Below is a small trained network, with its code and all its weights. Each question gives an input and a target symbol and asks what happens when units are switched off, that is, made to give their printed mean instead of their output.

import numpy as np


def w(rows, s, z=0):
    codes = np.array(rows[::2]) - 128.0
    scale = np.full(codes.shape[1], s)
    scale[-1] = z or s
    return codes * scale


def norm(h):
    return h / np.sqrt((h * h).mean(-1, keepdims=True) + 1e-5)


def softmax(a):
    e = np.exp(a - a.max(-1, keepdims=True))
    return e / e.sum(-1, keepdims=True)


def log_softmax(a):
    a = a - a.max(-1, keepdims=True)
    return a - np.log(np.exp(a).sum(-1, keepdims=True))


def net(x, mask):
    ids = ['αβδεζηλξπστφψω'.index(c) for c in x.split()]
    T = len(ids)
    res = E[ids] + P[:T]
    u = 0
    for l in range(3):
        r = norm(res)
        for j in range(3):
            rows = slice(2 * j, 2 * j + 2)
            q, k, v = (r @ M[l][rows].T for M in (Q, K, V))
            z = softmax(np.where(np.tri(T) > 0, q @ k.T / 2**0.5, -1e9)) @ v
            o = O[l][rows]
            res = res + np.where(mask[u + j], z, o[:, -1]) @ o[:, :-1]
        u += 3
    return log_softmax(norm(res)[-1] @ U[:, :-1].T + U[:, -1])


Q, K, V, O = {}, {}, {}, {}
E = w([
[157,162,150,120,120,105,129,182,120,175,122],'α',
[174,133,140,134,134,113,126,122,80,149,154],'β',
[147,146,118,146,152,113,102,149,138,158,104],'δ',
[136,142,125,86,113,122,174,121,96,175,153],'ε',
[137,110,142,124,114,148,137,114,139,169,97],'ζ',
[115,179,113,118,153,158,161,138,69,147,118],'η',
[130,123,126,130,112,80,152,137,77,125,96],'λ',
[167,100,78,138,110,142,111,144,88,147,113],'ξ',
[114,141,167,125,130,143,123,121,106,118,84],'π',
[132,170,119,104,136,115,142,160,118,143,87],'σ',
[130,166,110,141,97,128,139,118,126,140,147],'τ',
[172,133,140,117,150,85,153,188,109,109,133],'φ',
[169,133,137,120,109,124,155,117,132,127,99],'ψ',
[76,64,94,4,193,48,147,1,204,88,193],'ω',
],0.0056)
P = w([
[53,109,157,164,137,132,162,99,213,198,138],'0',
[105,165,83,45,101,141,113,241,71,147,84],'1',
[140,157,74,37,118,159,135,192,97,138,89],'2',
[149,186,55,32,123,146,122,176,99,137,101],'3',
[154,178,62,24,148,158,142,158,96,139,115],'4',
[148,203,71,4,141,169,123,152,90,134,113],'5',
],0.0021)
Q[0] = w([
[253,204,85,166,109,242,149,243,36,245,118],'0.h0',
[146,164,153,55,92,151,201,71,66,134,78],'0.h0',
[211,218,110,83,106,203,117,179,86,185,61],'0.h1',
[98,82,197,188,6,220,198,188,51,129,29],'0.h1',
[108,132,172,153,129,152,99,108,112,33,99],'0.h2',
[148,197,125,46,91,136,167,135,176,219,108],'0.h2',
],0.0042)
K[0] = w([
[183,124,161,254,70,100,189,134,103,206,100],'0.h0',
[112,83,102,180,139,89,133,80,181,149,122],'0.h0',
[55,92,137,216,116,59,145,109,144,122,141],'0.h1',
[132,144,174,236,50,121,193,194,110,216,103],'0.h1',
[137,139,182,171,79,152,165,179,119,193,88],'0.h2',
[75,121,139,86,201,101,81,51,216,142,158],'0.h2',
],0.005)
V[0] = w([
[7,27,125,85,152,32,168,94,62,123,142],'0.h0',
[180,83,153,239,146,112,146,133,100,146,45],'0.h0',
[204,106,79,104,136,221,79,167,74,180,172],'0.h1',
[34,29,43,178,214,20,116,23,114,141,117],'0.h1',
[132,35,74,38,128,57,184,69,103,97,201],'0.h2',
[120,71,194,146,202,143,78,9,192,99,133],'0.h2',
],0.0022)
O[0] = w([
[156,37,174,25,129,125,165,87,193,150,147,96],'0.h0',
[177,130,26,93,136,122,102,158,117,119,154,203],'0.h0',
[99,158,131,194,57,158,177,171,112,136,166,25],'0.h1',
[121,127,112,15,192,4,169,117,189,155,240,110],'0.h1',
[134,137,140,150,121,154,179,117,194,210,16,107],'0.h2',
[174,196,91,239,177,96,138,122,101,187,150,6],'0.h2',
],0.0029,0.0014)
Q[1] = w([
[139,69,148,60,28,163,128,209,86,25,45],'1.h0',
[143,53,140,197,168,11,173,156,96,72,131],'1.h0',
[90,126,124,243,193,143,102,55,211,174,201],'1.h1',
[53,153,64,205,121,135,132,111,209,46,136],'1.h1',
[46,77,158,254,173,143,118,77,199,185,196],'1.h2',
[54,96,145,79,17,212,45,188,125,123,148],'1.h2',
],0.0043)
K[1] = w([
[94,141,219,197,145,100,140,179,177,219,154],'1.h0',
[195,230,123,225,14,240,60,192,11,146,25],'1.h0',
[188,185,61,122,28,204,74,220,2,55,47],'1.h1',
[184,161,183,200,82,206,18,185,46,207,128],'1.h1',
[225,181,99,172,25,194,100,212,12,80,62],'1.h2',
[78,184,218,189,142,89,123,162,175,168,147],'1.h2',
],0.0049)
V[1] = w([
[77,66,76,60,73,89,77,203,168,120,191],'1.h0',
[143,182,205,254,48,130,66,165,106,152,74],'1.h0',
[167,184,4,141,99,108,158,172,173,141,69],'1.h1',
[168,136,91,151,124,171,248,152,140,167,88],'1.h1',
[39,113,105,84,176,80,64,91,173,139,75],'1.h2',
[192,105,181,157,210,141,67,204,127,125,86],'1.h2',
],0.0035)
O[1] = w([
[48,11,144,202,99,102,177,83,155,91,207,88],'1.h0',
[122,202,166,63,23,177,65,110,96,200,122,15],'1.h0',
[10,132,41,165,95,66,102,130,209,63,90,176],'1.h1',
[124,135,67,204,92,127,130,168,185,56,17,207],'1.h1',
[112,148,184,88,195,168,51,121,181,120,209,251],'1.h2',
[77,79,137,163,253,124,169,83,91,219,59,81],'1.h2',
],0.0033,0.0019)
Q[2] = w([
[144,98,199,223,122,173,86,1,118,105,159],'2.h0',
[204,189,64,108,218,171,234,247,208,28,171],'2.h0',
[124,99,153,203,105,50,60,119,120,185,129],'2.h1',
[142,85,189,206,134,68,63,94,122,188,128],'2.h1',
[196,209,165,61,85,130,145,168,187,43,74],'2.h2',
[169,195,122,55,143,89,178,190,203,43,106],'2.h2',
],0.0046)
K[2] = w([
[179,177,49,95,59,193,85,232,81,20,16],'2.h0',
[100,103,197,167,216,220,215,31,207,51,186],'2.h0',
[157,107,139,145,185,197,142,215,75,82,95],'2.h1',
[203,181,116,112,177,202,163,224,48,80,79],'2.h1',
[54,3,245,63,155,60,148,54,121,177,202],'2.h2',
[61,48,221,138,205,86,172,36,190,146,185],'2.h2',
],0.0045)
V[2] = w([
[76,58,181,167,191,122,219,152,139,224,139],'2.h0',
[15,118,135,49,173,177,59,113,180,36,65],'2.h0',
[182,118,161,225,151,220,120,252,157,89,149],'2.h1',
[204,111,98,112,152,151,109,218,90,112,13],'2.h1',
[51,56,223,29,100,175,192,99,99,91,158],'2.h2',
[159,102,123,156,98,196,75,69,217,223,108],'2.h2',
],0.0036)
O[2] = w([
[157,114,113,181,83,182,173,57,33,91,67,109],'2.h0',
[56,71,182,180,158,189,47,180,132,173,89,162],'2.h0',
[183,81,192,211,155,197,167,255,131,156,173,89],'2.h1',
[98,53,141,105,177,138,219,111,169,216,124,244],'2.h1',
[97,167,201,141,74,201,156,86,201,152,156,9],'2.h2',
[179,25,142,63,98,180,71,134,128,12,122,144],'2.h2',
],0.004,0.0014)
U = w([
[228,136,199,85,234,150,69,68,59,244,196,182],'α',
[84,20,167,52,179,80,166,66,218,100,224,166],'β',
[70,126,54,117,218,54,41,199,170,221,46,127],'δ',
[68,162,165,67,1,172,79,65,55,202,71,165],'ε',
[162,148,206,162,176,169,237,252,179,247,173,77],'ζ',
[223,157,42,86,104,36,241,85,60,166,112,75],'η',
[94,30,135,231,162,172,211,54,71,173,23,97],'λ',
[223,5,97,128,139,184,43,155,45,16,136,83],'ξ',
[44,211,51,190,179,90,49,17,3,81,154,93],'π',
[137,216,158,142,200,121,123,111,157,92,109,86],'σ',
[11,75,235,192,152,227,68,139,133,103,190,255],'τ',
[37,134,42,251,31,82,179,183,184,55,167,52],'φ',
[192,222,185,66,67,79,27,212,222,115,217,100],'ψ',
[238,180,167,164,38,238,189,127,232,65,97,88],'ω',
],0.0051,0.0023)

Each question gives the input, a string of symbols that net reads in full, and the target symbol t.
The units are the heads (2 rows each of Q, K, V and O). Each row of codes is followed by its name. A weight is (code - 128) times the scale printed after its matrix; where a second scale follows, it is the last column's (O and U).
mask holds one flag per head, layer by layer. A switched-off head (its flag False) gives its mean, the last column of its rows in O, instead of its output. The means were averaged over made-up inputs and are rounded, as every weight is.
A unit's drop is (log p(t) with every unit on - log p(t) with that unit switched off) / (log p(t) with every unit on - log p(t) with every unit switched off).
The circuit of an input: a set's keep is (log p(t) with only the set's units on - log p(t) with every unit switched off) / (log p(t) with every unit on - log p(t) with every unit switched off). Starting from all 9 units, units are removed one at a time, each time the one whose removal leaves the highest keep (on an exact tie, the one counted first), for as long as the keep stays at least 0.8.
units of the circuit, in order: the units of the circuit, biggest drop first
unit that matters most: the unit with the biggest drop
heads that matter: for each layer, one digit per head in row order, 1 if its drop is at least 0.15 and else 0, layers parted by /
drop when u is switched off: that unit's drop, to one decimal
input α ψ ε τ, target ε: units of the circuit, in order -> 1.h0, 0.h1
input φ π ζ, target λ: units of the circuit, in order -> 1.h2, 2.h0
input τ ξ ζ, target ψ: units of the circuit, in order -> 1.h2, 2.h0
input π φ β β, target α: unit that matters most -> 1.h1
input ζ ω ζ φ β π, target τ: heads that matter -> 000 / 101 / 101
input β ζ ε ψ β σ, target η: heads that matter -> 000 / 000 / 100
input φ α π σ τ ψ, target λ: heads that matter -> 000 / 001 / 000
input σ ψ β, target τ: heads that matter -> 001 / 000 / 000
input ψ ε η, target δ: units of the circuit, in order -> 1.h1, 2.h0, 1.h0
input λ β ψ η β, target β: units of the circuit, in order -> 1.h0, 0.h0
input ψ ε η ω δ λ, target ε: heads that matter -> 101 / 000 / 111
input ω τ π β α, target ζ: heads that matter -> 001 / 101 / 001
input ξ α ψ α ψ ζ, target φ: units of the circuit, in order -> 0.h1, 1.h1
input τ σ π β, target ψ: unit that matters most -> 1.h2
input φ ω ψ ζ, target λ: units of the circuit, in order -> 2.h0, 1.h0
input ε ψ φ, target ω: units of the circuit, in order -> 2.h2, 2.h0
input σ ξ ε ψ δ δ, target τ: heads that matter -> 001 / 000 / 000
input ζ α α ζ β λ, target ξ: heads that matter -> 011 / 000 / 001
input ξ ψ σ ψ, target φ: heads that matter -> 010 / 100 / 000
input σ α ψ ζ, target τ: unit that matters most -> 0.h2
input τ β α ψ, target ψ: drop when 1.h2 is switched off -> 0.4
input ω σ ψ ψ λ, target ε: drop when 0.h2 is switched off -> 0.9
input ψ ψ π, target δ: drop when 1.h0 is switched off -> 0.2
input η ζ β η η, target ζ: drop when 1.h2 is switched off -> 0.2
